Here is a tiny trained network, its code and every weight. The questions are about switching its units off for an input and a target symbol, where a switched-off unit gives its printed mean instead of its output.

import numpy as np


def w(rows, s, z=0):
    codes = np.array(rows[::2]) - 128.0
    scale = np.full(codes.shape[1], s)
    scale[-1] = z or s
    return codes * scale


def softmax(a):
    e = np.exp(a - a.max(-1, keepdims=True))
    return e / e.sum(-1, keepdims=True)


def log_softmax(a):
    a = a - a.max(-1, keepdims=True)
    return a - np.log(np.exp(a).sum(-1, keepdims=True))


def net(x, mask):
    ids = ['ΓΦΩαβεηθμπτ'.index(c) for c in x.split()]
    T = len(ids)
    res = E[ids] + P[:T]
    u = 0
    for l in range(2):
        r = res
        for j in range(3):
            rows = slice(2 * j, 2 * j + 2)
            q, k, v = (r @ M[l][rows].T for M in (Q, K, V))
            z = softmax(np.where(np.tri(T) > 0, q @ k.T / 2**0.5, -1e9)) @ v
            o = O[l][rows]
            res = res + np.where(mask[u + j], z, o[:, -1]) @ o[:, :-1]
        u += 3
    return log_softmax(res[-1] @ U[:, :-1].T + U[:, -1])


Q, K, V, O = {}, {}, {}, {}
E = w([
[49,94,109],'Γ',
[131,104,117],'Φ',
[76,111,207],'Ω',
[217,188,67],'α',
[120,92,32],'β',
[52,140,118],'ε',
[78,64,118],'η',
[76,116,211],'θ',
[254,226,177],'μ',
[154,137,105],'π',
[98,242,225],'τ',
],0.015)
P = w([
[129,113,114],'0',
[128,107,152],'1',
[117,189,95],'2',
[197,92,133],'3',
[116,92,179],'4',
[17,253,117],'5',
[229,108,119],'6',
[121,101,149],'7',
],0.011)
Q[0] = w([
[196,254,206],'L0H1',
[83,90,61],'L0H1',
[238,95,113],'L0H2',
[191,191,104],'L0H2',
[197,112,186],'L0H3',
[237,140,77],'L0H3',
],0.0066)
K[0] = w([
[140,60,72],'L0H1',
[90,118,175],'L0H1',
[48,51,66],'L0H2',
[1,124,180],'L0H2',
[164,35,159],'L0H3',
[199,169,84],'L0H3',
],0.0079)
V[0] = w([
[120,143,153],'L0H1',
[207,160,78],'L0H1',
[154,191,167],'L0H2',
[2,196,181],'L0H2',
[247,47,98],'L0H3',
[49,75,171],'L0H3',
],0.0081)
O[0] = w([
[204,172,171,130],'L0H1',
[209,163,110,116],'L0H1',
[170,237,159,205],'L0H2',
[138,28,198,219],'L0H2',
[124,214,3,8],'L0H3',
[183,94,84,130],'L0H3',
],0.0065,0.0016)
Q[1] = w([
[161,140,137],'L1H1',
[51,251,82],'L1H1',
[155,118,110],'L1H2',
[254,153,219],'L1H2',
[102,217,197],'L1H3',
[68,118,158],'L1H3',
],0.0089)
K[1] = w([
[104,115,119],'L1H1',
[250,204,162],'L1H1',
[160,103,112],'L1H2',
[65,118,134],'L1H2',
[167,142,235],'L1H3',
[78,137,135],'L1H3',
],0.012)
V[1] = w([
[191,87,245],'L1H1',
[43,94,29],'L1H1',
[43,4,241],'L1H2',
[67,199,180],'L1H2',
[23,218,213],'L1H3',
[97,108,253],'L1H3',
],0.0057)
O[1] = w([
[191,231,173,137],'L1H1',
[212,50,134,103],'L1H1',
[2,140,139,227],'L1H2',
[66,192,157,165],'L1H2',
[102,166,102,253],'L1H3',
[207,48,105,240],'L1H3',
],0.0058,0.0027)
U = w([
[146,96,159,108],'Γ',
[112,112,87,167],'Φ',
[154,113,177,69],'Ω',
[185,139,92,165],'α',
[174,124,75,195],'β',
[134,99,119,129],'ε',
[141,105,53,127],'η',
[55,159,106,185],'θ',
[72,255,46,105],'μ',
[194,168,128,192],'π',
[175,155,213,2],'τ',
],0.0089,0.0047)

Each question gives the input, a string of symbols that net reads in full, and the target symbol t.
The units are the heads (2 rows each of Q, K, V and O). Each row of codes is followed by its name. A weight is (code - 128) times the scale printed after its matrix; where a second scale follows, it is the last column's (O and U).
mask holds one flag per head, layer by layer. A switched-off head (its flag False) gives its mean, the last column of its rows in O, instead of its output. The means were averaged over made-up inputs and are rounded, as every weight is.
A unit's drop is (log p(t) with every unit on - log p(t) with that unit switched off) / (log p(t) with every unit on - log p(t) with every unit switched off).
The circuit of an input: a set's keep is (log p(t) with only the set's units on - log p(t) with every unit switched off) / (log p(t) with every unit on - log p(t) with every unit switched off). Starting from all 6 units, units are removed one at a time, each time the one whose removal leaves the highest keep (on an exact tie, the one counted first), for as long as the keep stays at least 0.8.
circuit, biggest first: the units of the circuit, biggest drop first
which heads matter: for each layer, one digit per head in row order, 1 if its drop is at least 0.15 and else 0, layers parted by /
drop when u is switched off: that unit's drop, to one decimal
input μ μ Γ, target μ: which heads matter => 010 / 101
input μ μ β, target μ: circuit, biggest first => (L1H1; L0H2)
input ε μ Φ, target μ: circuit, biggest first => (L1H1; L0H3)
input α Ω π μ τ, target μ: which heads matter => 010 / 100
input α μ Ω, target μ: circuit, biggest first => (L0H2; L1H1)
input α θ ε μ ε, target μ: circuit, biggest first => (L0H2)
input α μ π, target μ: which heads matter => 011 / 101
input θ μ η, target μ: which heads matter => 010 / 100
input μ ε μ, target μ: which heads matter => 001 / 101
input α μ μ, target μ: which heads matter => 011 / 101
input β π Ω α β τ, target τ: drop when L0H2 is switched off => 0.7
input τ β τ α, target μ: drop when L1H1 is switched off => 0.1
input μ μ π, target μ: drop when L1H1 is switched off => 0.5
input π μ Γ, target μ: circuit, biggest first => (L1H1)
